Below are the code and all the weights of a small trained network. Each question names an input and a target symbol and asks about switching units off, where a switched-off unit gives its printed mean instead of its output.

import numpy as np


def w(rows, s, z=0):
    codes = np.array(rows[::2]) - 128.0
    scale = np.full(codes.shape[1], s)
    scale[-1] = z or s
    return codes * scale


def f(y):
    return np.maximum(y, 0)


def softmax(a):
    e = np.exp(a - a.max(-1, keepdims=True))
    return e / e.sum(-1, keepdims=True)


def log_softmax(a):
    a = a - a.max(-1, keepdims=True)
    return a - np.log(np.exp(a).sum(-1, keepdims=True))


def net(x, mask):
    ids = ['ΔΘΞΠΣΦΨΩαβγεζητ'.index(c) for c in x.split()]
    T = len(ids)
    res = E[ids] + P[:T]
    q, k, v = (res @ M[0].T for M in (Q, K, V))
    z = softmax(np.where(np.tri(T) > 0, q @ k.T / 2**0.5, -1e9)) @ v
    res = res + np.where(mask[0], z, O[0][:, -1]) @ O[0][:, :-1]
    y = f(res @ A[0][:, :-1].T + A[0][:, -1])
    res = res + np.where(mask[1:9], y, B[0][:, -1]) @ B[0][:, :-1]
    return log_softmax(res[-1] @ U[:, :-1].T + U[:, -1])


Q, K, V, O, A, B = {}, {}, {}, {}, {}, {}
E = w([
[105,154,178,117,128,128],'Δ',
[153,128,117,70,75,138],'Θ',
[138,130,146,90,85,134],'Ξ',
[123,150,173,113,100,137],'Π',
[107,132,154,97,128,120],'Σ',
[120,123,133,80,115,116],'Φ',
[126,141,155,92,109,126],'Ψ',
[154,135,208,96,94,117],'Ω',
[113,113,119,38,179,95],'α',
[141,142,90,56,165,158],'β',
[187,98,58,10,83,130],'γ',
[79,242,89,81,253,150],'ε',
[102,201,130,253,124,205],'ζ',
[195,232,33,123,96,218],'η',
[111,45,30,209,80,160],'τ',
],0.015)
P = w([
[64,105,193,65,138,231],'0',
[3,171,33,173,52,61],'1',
[143,100,184,25,132,228],'2',
[91,200,81,150,70,53],'3',
[158,84,155,46,160,185],'4',
[136,216,98,156,98,44],'5',
[179,77,165,71,193,182],'6',
[148,225,126,187,140,35],'7',
[194,61,131,88,211,169],'8',
[173,235,136,211,165,33],'9',
[217,47,105,94,236,157],'10',
[224,207,115,224,169,43],'11',
[230,35,103,114,244,142],'12',
],0.011)
Q[0] = w([
[160,117,163,101,149,73],'head 0',
[192,113,179,31,227,255],'head 0',
],0.011)
K[0] = w([
[228,143,137,87,178,92],'head 0',
[254,100,79,243,243,123],'head 0',
],0.009)
V[0] = w([
[148,70,138,231,28,225],'head 0',
[111,19,215,113,105,2],'head 0',
],0.0086)
O[0] = w([
[130,41,152,242,142,139,5],'head 0',
[135,11,163,53,102,53,2],'head 0',
],0.012,0.0062)
A[0] = w([
[108,185,151,70,191,76,33],'neuron 0',
[93,131,45,139,95,16,147],'neuron 1',
[59,162,151,110,135,198,108],'neuron 2',
[124,56,148,146,94,95,148],'neuron 3',
[152,66,160,48,134,175,103],'neuron 4',
[126,16,198,94,182,181,209],'neuron 5',
[254,61,139,106,115,156,253],'neuron 6',
[216,98,216,174,87,125,220],'neuron 7',
],0.0097,0.0027)
B[0] = w([
[152,28,82,193,54,124,248],'neuron 0',
[150,209,188,185,203,133,171],'neuron 1',
[218,69,170,138,89,121,220],'neuron 2',
[219,196,72,109,123,91,138],'neuron 3',
[82,118,172,50,103,89,165],'neuron 4',
[12,183,130,249,123,126,156],'neuron 5',
[10,175,113,120,181,151,159],'neuron 6',
[254,76,5,113,105,98,152],'neuron 7',
],0.0075,0.014)
U = w([
[103,89,91,116,113,145,162],'Δ',
[102,162,109,162,90,165,37],'Θ',
[105,155,110,154,98,162,54],'Ξ',
[104,152,132,155,109,170,83],'Π',
[148,204,144,153,166,199,13],'Σ',
[166,93,145,82,187,196,204],'Φ',
[123,143,130,158,105,155,47],'Ψ',
[113,136,115,160,105,164,77],'Ω',
[205,172,77,147,47,92,119],'α',
[168,87,135,183,183,178,133],'β',
[111,127,129,178,80,162,81],'γ',
[87,178,100,84,165,189,106],'ε',
[75,254,108,168,111,76,255],'ζ',
[103,141,111,170,82,167,66],'η',
[89,79,54,182,164,174,161],'τ',
],0.0089,0.0078)

Each question gives the input, a string of symbols that net reads in full, and the target symbol t.
The units are the heads (2 rows each of Q, K, V and O) and the neurons (one row each of A and B). Each row of codes is followed by its name. A weight is (code - 128) times the scale printed after its matrix; where a second scale follows, it is the last column's (O, A, B and U).
mask holds one flag per unit, heads first, then neurons. A switched-off unit (its flag False) gives its mean, the last column of its rows in O or B, instead of its output. The means were averaged over made-up inputs and are rounded, as every weight is.
A unit's drop is (log p(t) with every unit on - log p(t) with that unit switched off) / (log p(t) with every unit on - log p(t) with every unit switched off).
The circuit of an input: a set's keep is (log p(t) with only the set's units on - log p(t) with every unit switched off) / (log p(t) with every unit on - log p(t) with every unit switched off). Starting from all 9 units, units are removed one at a time, each time the one whose removal leaves the highest keep (on an exact tie, the one counted first), for as long as the keep stays at least 0.8.
circuit, biggest first: the units of the circuit, biggest drop first
top k neurons: the k neurons with the biggest drops, biggest first
input η Ω Π Ξ ε Ω Π, target α: circuit, biggest first -> [head 0; neuron 2; neuron 0]
input α Δ Θ Ω Ω Δ ε Θ β Ω Ω Ω Ξ, target ζ: top 2 neurons -> [neuron 5; neuron 6]
input Ω Π τ α Ω γ Ω Π ε, target α: top 2 neurons -> [neuron 0; neuron 2]
input Π ε Ω β ε α Σ, target α: circuit, biggest first -> [head 0; neuron 0; neuron 2]
input Ω Ω Ψ, target ζ: top 3 neurons -> [neuron 5; neuron 0; neuron 6]
input ε τ α, target τ: circuit, biggest first -> [head 0; neuron 5]
input Ω Δ γ ε Δ, target α: top 2 neurons -> [neuron 2; neuron 0]
input Ω γ ε γ ε Ω Ω α Σ Ω α, target Δ: circuit, biggest first -> [neuron 0; head 0; neuron 4]
input Ω ε β, target α: top 2 neurons -> [neuron 2; neuron 0]
input η Ω Ω Ξ Σ Φ Ω Θ Σ, target ζ: circuit, biggest first -> [head 0; neuron 5; neuron 2; neuron 6]
input Π Π α Φ Δ Ω β ε Ψ, target α: circuit, biggest first -> [head 0; neuron 0; neuron 2]
input Ξ Δ β ε Π τ Σ, target τ: top 2 neurons -> [neuron 7; neuron 5]
input Ξ Ω ε τ, target ζ: circuit, biggest first -> [neuron 0]
input Θ Θ Φ ε Ω Ψ Ω τ Ω, target τ: circuit, biggest first -> [head 0; neuron 5; neuron 6]
input β Ω Ξ Ω α Ψ ε Θ Δ Ψ Ω, target ζ: top 3 neurons -> [neuron 5; neuron 6; neuron 2]
input Θ ε Π ε Ψ, target α: circuit, biggest first -> [head 0; neuron 2; neuron 0]
input Ω Ξ α, target Δ: circuit, biggest first -> [head 0; neuron 0; neuron 4]
input Ω ε Ψ Σ Ω Ψ Π, target ζ: top 2 neurons -> [neuron 5; neuron 0]
input ε α Ω ε α, target α: top 3 neurons -> [neuron 0; neuron 2; neuron 6]
input Π ε ε ζ Ω Ω Ω ζ Ω, target β: top 2 neurons -> [neuron 7; neuron 4]
